Below is a small trained network, with its code and all its weights. Each question gives an input and a target symbol and asks what happens when units are switched off, that is, made to give their printed mean instead of their output.

import numpy as np


def w(rows, s, z=0):
    codes = np.array(rows[::2]) - 128.0
    scale = np.full(codes.shape[1], s)
    scale[-1] = z or s
    return codes * scale


def f(y):
    return np.maximum(y, 0)


def softmax(a):
    e = np.exp(a - a.max(-1, keepdims=True))
    return e / e.sum(-1, keepdims=True)


def log_softmax(a):
    a = a - a.max(-1, keepdims=True)
    return a - np.log(np.exp(a).sum(-1, keepdims=True))


def net(x, mask):
    ids = ['αβγδεηθλμξπσφψω'.index(c) for c in x.split()]
    T = len(ids)
    res = E[ids] + P[:T]
    u = 0
    for l in range(2):
        q, k, v = (res @ M[l].T for M in (Q, K, V))
        z = softmax(np.where(np.tri(T) > 0, q @ k.T / 2**0.5, -1e9)) @ v
        res = res + np.where(mask[u], z, O[l][:, -1]) @ O[l][:, :-1]
        u += 1
        y = f(res @ A[l][:, :-1].T + A[l][:, -1])
        res = res + np.where(mask[u : u + 4], y, B[l][:, -1]) @ B[l][:, :-1]
        u += 4
    return log_softmax(res[-1] @ U[:, :-1].T + U[:, -1])


Q, K, V, O, A, B = {}, {}, {}, {}, {}, {}
E = w([
[79,126,170,110,79,126],'α',
[73,114,164,131,91,172],'β',
[76,121,167,120,83,148],'γ',
[84,181,129,136,114,145],'δ',
[91,61,145,95,102,110],'ε',
[90,120,129,111,112,105],'η',
[104,88,136,121,147,191],'θ',
[231,135,160,122,87,145],'λ',
[97,136,132,106,111,74],'μ',
[104,154,120,112,121,45],'ξ',
[122,125,117,100,168,251],'π',
[99,135,102,83,131,174],'σ',
[127,173,101,106,156,191],'φ',
[130,174,99,88,145,112],'ψ',
[128,94,89,111,153,106],'ω',
],0.014)
P = w([
[68,138,138,178,108,121],'0',
[80,141,151,61,116,145],'1',
[92,144,136,37,121,147],'2',
[97,126,107,61,125,146],'3',
[111,123,80,69,121,145],'4',
[134,119,56,75,123,151],'5',
[138,110,36,82,106,146],'6',
[138,97,1,108,107,139],'7',
],0.0075)
Q[0] = w([
[245,133,209,223,190,110],'L0H1',
[103,117,65,98,137,143],'L0H1',
],0.012)
K[0] = w([
[3,129,162,132,117,126],'L0H1',
[192,128,135,130,107,152],'L0H1',
],0.013)
V[0] = w([
[209,169,200,150,41,127],'L0H1',
[164,176,26,108,255,120],'L0H1',
],0.008)
O[0] = w([
[207,186,76,127,94,121,2],'L0H1',
[89,162,169,98,254,137,212],'L0H1',
],0.0088,0.0035)
A[0] = w([
[101,246,89,118,128,166,214],'L0N1',
[105,125,57,153,41,122,196],'L0N2',
[164,126,19,84,123,132,225],'L0N3',
[2,135,195,78,167,162,253],'L0N4',
],0.0098,0.0047)
B[0] = w([
[131,218,133,106,118,147,168],'L0N1',
[178,143,127,117,3,123,152],'L0N2',
[154,146,67,63,130,129,168],'L0N3',
[12,129,152,78,149,131,255],'L0N4',
],0.011,0.017)
Q[1] = w([
[2,113,165,96,135,137],'L1H1',
[143,149,119,44,111,166],'L1H1',
],0.0097)
K[1] = w([
[160,114,2,59,190,155],'L1H1',
[139,101,35,242,178,84],'L1H1',
],0.006)
V[1] = w([
[125,150,148,133,132,247],'L1H1',
[114,16,151,136,149,158],'L1H1',
],0.014)
O[1] = w([
[239,88,22,254,130,250,253],'L1H1',
[193,52,180,4,108,208,150],'L1H1',
],0.0096,0.0043)
A[1] = w([
[44,136,183,142,255,94,131],'L1N1',
[34,162,119,153,167,31,113],'L1N2',
[101,142,198,77,183,132,4],'L1N3',
[101,146,202,78,185,135,5],'L1N4',
],0.0079,0.0016)
B[1] = w([
[255,161,104,144,156,140,250],'L1N1',
[139,143,227,81,201,135,211],'L1N2',
[142,86,88,161,152,66,241],'L1N3',
[147,67,81,167,158,59,242],'L1N4',
],0.0098,0.017)
U = w([
[176,130,135,164,114,133,53],'α',
[122,132,120,155,86,95,139],'β',
[180,110,99,134,157,79,177],'γ',
[2,147,120,187,149,74,152],'δ',
[151,106,113,191,79,130,185],'ε',
[132,96,193,51,108,190,196],'η',
[121,133,64,236,144,137,3],'θ',
[120,139,144,135,103,93,87],'λ',
[25,132,93,105,118,158,232],'μ',
[116,133,190,97,132,102,68],'ξ',
[173,104,123,149,123,205,27],'π',
[71,131,179,81,126,118,81],'σ',
[29,124,169,82,121,114,135],'φ',
[193,160,148,144,162,180,138],'ψ',
[71,116,158,84,91,108,125],'ω',
],0.0084,0.0034)

Each question gives the input, a string of symbols that net reads in full, and the target symbol t.
The units are the heads (2 rows each of Q, K, V and O) and the neurons (one row each of A and B). Each row of codes is followed by its name. A weight is (code - 128) times the scale printed after its matrix; where a second scale follows, it is the last column's (O, A, B and U).
mask holds one flag per unit, layer by layer, with each layer's heads first. A switched-off unit (its flag False) gives its mean, the last column of its rows in O or B, instead of its output. The means were averaged over made-up inputs and are rounded, as every weight is.
A unit's drop is (log p(t) with every unit on - log p(t) with that unit switched off) / (log p(t) with every unit on - log p(t) with every unit switched off).
The circuit of an input: a set's keep is (log p(t) with only the set's units on - log p(t) with every unit switched off) / (log p(t) with every unit on - log p(t) with every unit switched off). Starting from all 10 units, units are removed one at a time, each time the one whose removal leaves the highest keep (on an exact tie, the one counted first), for as long as the keep stays at least 0.8.
units of the circuit, in order: the units of the circuit, biggest drop first
top k neurons: the k neurons with the biggest drops, biggest first
top k neurons in layer l: the k neurons of layer l with the biggest drops, biggest first
input σ ω σ, target γ: top neuron : L1N4
input λ δ δ δ ω ω σ φ, target δ: units of the circuit, in order : L1H1, L0H1, L1N1
input σ δ η, target μ: units of the circuit, in order : L1N1, L1H1, L1N4, L1N3
input δ π σ δ ω θ λ ω, target θ: top 3 neurons in layer 0 : L0N4, L0N1, L0N3
input λ δ δ ψ β ω α, target δ: units of the circuit, in order : L1H1, L0H1
input δ ξ η λ ω γ, target θ: units of the circuit, in order : L0N4, L0H1, L1H1
input ω δ δ, target γ: top 3 neurons in layer 0 : L0N4, L0N1, L0N2
input λ ω δ φ γ, target δ: top 2 neurons : L1N1, L0N4
input λ ψ ω δ ε ψ δ, target δ: units of the circuit, in order : L1H1, L0H1
input ψ π β, target ψ: top 2 neurons in layer 1 : L1N1, L1N2
input δ θ ω δ ω λ ω β, target θ: top 2 neurons in layer 0 : L0N4, L0N3
input π η η θ ψ θ, target ψ: top 3 neurons : L0N3, L1N1, L1N2
input δ δ γ β, target δ: units of the circuit, in order : L1H1, L1N1
input δ ξ δ, target ξ: top 2 neurons : L1N2, L1N1
input ω ω ω η ψ ψ θ η, target ψ: top 3 neurons : L1N1, L1N2, L0N3
input ω δ μ ω θ λ ψ, target η: top 2 neurons : L0N3, L0N1
input ω μ ω ψ λ, target η: top 3 neurons in layer 1 : L1N1, L1N4, L1N3
input ω ψ ε ω θ ψ ψ δ, target ψ: top 4 neurons : L1N1, L1N2, L0N3, L0N1
input ω θ δ β δ θ, target η: top 2 neurons : L1N1, L0N1
input ω θ φ ω λ ω ε β, target η: top 2 neurons : L0N3, L0N4
input δ ω ω β σ β δ φ, target θ: top 3 neurons : L0N1, L0N3, L1N2
input ε λ γ, target ω: top 2 neurons : L1N1, L0N2
input δ λ ω η ω ψ ω, target θ: top 2 neurons : L0N4, L0N3
input σ σ φ δ ω ψ β γ, target ψ: top 2 neurons in layer 0 : L0N3, L0N2
input β λ γ, target β: top 3 neurons : L0N4, L0N2, L1N1
input ω δ π, target γ: top 2 neurons in layer 0 : L0N4, L0N1
input γ ω β, target γ: top 3 neurons : L1N4, L1N1, L1N3
